Below is a small trained network, with its code and all its weights. Each question gives an input and a target symbol and asks what happens when units are switched off, that is, made to give their printed mean instead of their output.

import numpy as np


def w(rows, s, z=0):
    codes = np.array(rows[::2]) - 128.0
    scale = np.full(codes.shape[1], s)
    scale[-1] = z or s
    return codes * scale


def f(y):
    return y / 2 * (1 + np.tanh(0.7978845608 * (y + 0.044715 * y**3)))


def softmax(a):
    e = np.exp(a - a.max(-1, keepdims=True))
    return e / e.sum(-1, keepdims=True)


def log_softmax(a):
    a = a - a.max(-1, keepdims=True)
    return a - np.log(np.exp(a).sum(-1, keepdims=True))


def net(x, mask):
    ids = ['αβγδεηθξπστφψω'.index(c) for c in x.split()]
    T = len(ids)
    res = E[ids] + P[:T]
    u = 0
    for l in range(2):
        q, k, v = (res @ M[l].T for M in (Q, K, V))
        z = softmax(np.where(np.tri(T) > 0, q @ k.T / 2**0.5, -1e9)) @ v
        res = res + np.where(mask[u], z, O[l][:, -1]) @ O[l][:, :-1]
        u += 1
        y = f(res @ A[l][:, :-1].T + A[l][:, -1])
        res = res + np.where(mask[u : u + 8], y, B[l][:, -1]) @ B[l][:, :-1]
        u += 8
    return log_softmax(res[-1] @ U[:, :-1].T + U[:, -1])


Q, K, V, O, A, B = {}, {}, {}, {}, {}, {}
E = w([
[130,140,90,146,113,96,149],'α',
[126,125,170,61,163,66,141],'β',
[117,144,107,155,131,100,156],'γ',
[123,158,86,141,127,110,138],'δ',
[153,137,108,205,104,144,104],'ε',
[152,125,59,155,142,114,154],'η',
[133,98,86,142,153,144,98],'θ',
[129,145,36,140,158,124,127],'ξ',
[178,246,164,62,154,178,127],'π',
[140,115,115,71,132,186,94],'σ',
[2,117,111,143,120,125,153],'τ',
[108,139,131,140,16,171,129],'φ',
[143,89,127,150,204,209,165],'ψ',
[121,138,151,180,115,192,199],'ω',
],0.027)
P = w([
[112,172,150,110,167,47,118],'0',
[113,162,115,99,153,92,130],'1',
[109,147,101,93,131,127,130],'2',
[106,135,90,122,111,180,133],'3',
[105,127,84,140,93,207,140],'4',
[103,116,85,160,75,248,140],'5',
],0.014)
Q[0] = w([
[242,210,63,207,106,169,141],'L0H1',
[39,143,1,25,154,169,176],'L0H1',
],0.0094)
K[0] = w([
[147,159,53,148,101,245,100],'L0H1',
[18,136,140,61,135,223,169],'L0H1',
],0.012)
V[0] = w([
[132,253,146,98,173,110,32],'L0H1',
[69,116,237,102,119,251,96],'L0H1',
],0.0056)
O[0] = w([
[88,165,153,106,167,202,85,202],'L0H1',
[64,82,101,8,183,95,140,251],'L0H1',
],0.013,0.0022)
A[0] = w([
[199,100,130,57,125,169,82,59],'L0N1',
[53,138,113,160,30,154,105,109],'L0N2',
[119,117,46,144,109,97,105,101],'L0N3',
[255,49,134,159,180,156,56,197],'L0N4',
[143,108,185,114,200,150,151,100],'L0N5',
[81,79,191,187,139,170,103,148],'L0N6',
[116,154,78,141,153,49,121,186],'L0N7',
[194,119,171,173,96,38,183,3],'L0N8',
],0.01,0.0061)
B[0] = w([
[86,120,112,243,136,32,136,195],'L0N1',
[140,135,102,179,142,209,66,248],'L0N2',
[128,103,166,165,158,84,95,227],'L0N3',
[113,151,1,134,199,46,175,181],'L0N4',
[176,171,97,89,43,74,187,196],'L0N5',
[125,217,66,114,192,143,218,137],'L0N6',
[87,58,151,119,126,81,78,253],'L0N7',
[215,127,199,138,113,126,203,143],'L0N8',
],0.0086,0.0056)
Q[1] = w([
[7,100,1,216,85,211,143],'L1H1',
[159,153,186,224,114,208,92],'L1H1',
],0.0082)
K[1] = w([
[102,8,53,152,105,205,160],'L1H1',
[168,135,121,191,163,69,39],'L1H1',
],0.012)
V[1] = w([
[63,90,47,109,253,101,72],'L1H1',
[9,102,175,216,68,186,12],'L1H1',
],0.0046)
O[1] = w([
[225,137,115,99,148,117,128,254],'L1H1',
[110,248,148,87,111,26,171,158],'L1H1',
],0.011,0.0062)
A[1] = w([
[131,166,174,71,166,188,131,49],'L1N1',
[78,70,104,140,100,50,7,1],'L1N2',
[95,195,81,185,153,52,110,32],'L1N3',
[211,149,148,93,20,231,58,136],'L1N4',
[140,48,119,69,144,102,53,171],'L1N5',
[191,121,141,81,169,140,254,210],'L1N6',
[138,164,91,36,141,66,196,151],'L1N7',
[19,105,165,127,171,81,96,161],'L1N8',
],0.0087,0.0054)
B[1] = w([
[117,30,55,175,120,218,142,152],'L1N1',
[167,195,72,157,112,254,194,162],'L1N2',
[170,69,103,78,44,186,168,242],'L1N3',
[207,133,82,142,178,77,152,151],'L1N4',
[96,197,148,129,71,83,51,198],'L1N5',
[142,225,196,151,111,29,141,194],'L1N6',
[177,58,223,171,130,214,91,254],'L1N7',
[61,41,45,93,135,84,185,189],'L1N8',
],0.0081,0.012)
U = w([
[142,127,113,141,111,144,143,104],'α',
[81,125,161,56,151,90,34,248],'β',
[165,52,121,232,149,156,160,99],'γ',
[123,115,161,204,68,171,137,109],'δ',
[234,171,7,105,95,165,207,2],'ε',
[152,67,105,155,85,174,60,83],'η',
[233,94,174,112,87,165,137,74],'θ',
[156,137,109,147,124,142,147,113],'ξ',
[166,163,117,85,198,232,173,148],'π',
[59,116,38,150,145,116,135,134],'σ',
[172,26,95,63,112,154,193,101],'τ',
[120,245,104,64,3,159,133,108],'φ',
[188,111,62,114,231,46,164,197],'ψ',
[74,160,155,204,151,127,254,200],'ω',
],0.006,0.0082)

Each question gives the input, a string of symbols that net reads in full, and the target symbol t.
The units are the heads (2 rows each of Q, K, V and O) and the neurons (one row each of A and B). Each row of codes is followed by its name. A weight is (code - 128) times the scale printed after its matrix; where a second scale follows, it is the last column's (O, A, B and U).
mask holds one flag per unit, layer by layer, with each layer's heads first. A switched-off unit (its flag False) gives its mean, the last column of its rows in O or B, instead of its output. The means were averaged over made-up inputs and are rounded, as every weight is.
A unit's drop is (log p(t) with every unit on - log p(t) with that unit switched off) / (log p(t) with every unit on - log p(t) with every unit switched off).
The circuit of an input: a set's keep is (log p(t) with only the set's units on - log p(t) with every unit switched off) / (log p(t) with every unit on - log p(t) with every unit switched off). Starting from the 12 units with the biggest drops (on a tie, the unit counted first), units are removed one at a time, each time the one whose removal leaves the highest keep (on an exact tie, the one counted first), for as long as the keep stays at least 0.8.
circuit, biggest first: the units of the circuit, biggest drop first
most important unit: the unit with the biggest drop
k most important neurons: the k neurons with the biggest drops, biggest first
k most important neurons of layer l: the k neurons of layer l with the biggest drops, biggest first
input ε π δ ω γ, target σ: most important unit => L1H1
input δ ω ξ, target σ: 4 most important neurons => L1N8; L1N2; L0N7; L1N5
input ω σ θ θ, target β: circuit, biggest first => L1N5; L0H1; L1N3
input γ π σ, target β: circuit, biggest first => L0H1; L1N5
input θ η η ε η η, target γ: circuit, biggest first => L0H1; L1H1; L0N4
input ξ β ε ξ δ α, target ε: circuit, biggest first => L0H1; L1N4; L1N7; L0N2
input φ ε τ η, target θ: 3 most important neurons => L1N7; L0N2; L1N3
input δ ω ε ω ξ, target σ: 2 most important neurons of layer 0 => L0N7; L0N3
input π ξ γ τ π θ, target θ: 3 most important neurons => L1N7; L0N2; L0N7
input θ δ ε η β, target β: circuit, biggest first => L1N3; L1N5; L1N2
input δ τ τ τ β ξ, target θ: circuit, biggest first => L1H1; L1N7; L0N2; L0H1
input δ ξ δ φ τ δ, target τ: 4 most important neurons of layer 1 => L1N3; L1N7; L1N8; L1N5
input γ π γ α δ, target φ: circuit, biggest first => L1H1; L0H1
input τ γ π η, target π: circuit, biggest first => L0H1
input θ π φ η, target τ: 3 most important neurons => L1N8; L0N2; L1N3
input θ ω δ θ σ, target β: 4 most important neurons of layer 1 => L1N5; L1N3; L1N1; L1N4
input τ γ ξ α, target ε: circuit, biggest first => L0H1; L1N7; L1H1
input θ φ α, target τ: 4 most important neurons => L1N8; L0N2; L1N3; L1N7
input ψ π σ ψ δ σ, target η: 2 most important neurons => L0N1; L1N5
input σ α θ ω, target ω: circuit, biggest first => L1N6; L1N3
input σ ξ ε δ ω, target ω: most important unit => L1N6
input β δ θ ψ η η, target η: 2 most important neurons => L1N5; L0N5
input ψ θ ψ ε, target ε: 2 most important neurons of layer 0 => L0N2; L0N4
input β θ α, target ψ: 2 most important neurons of layer 0 => L0N4; L0N1
input σ ε η φ φ η, target τ: 2 most important neurons => L0N2; L1N8
input α σ ξ, target β: 2 most important neurons => L1N5; L0N1
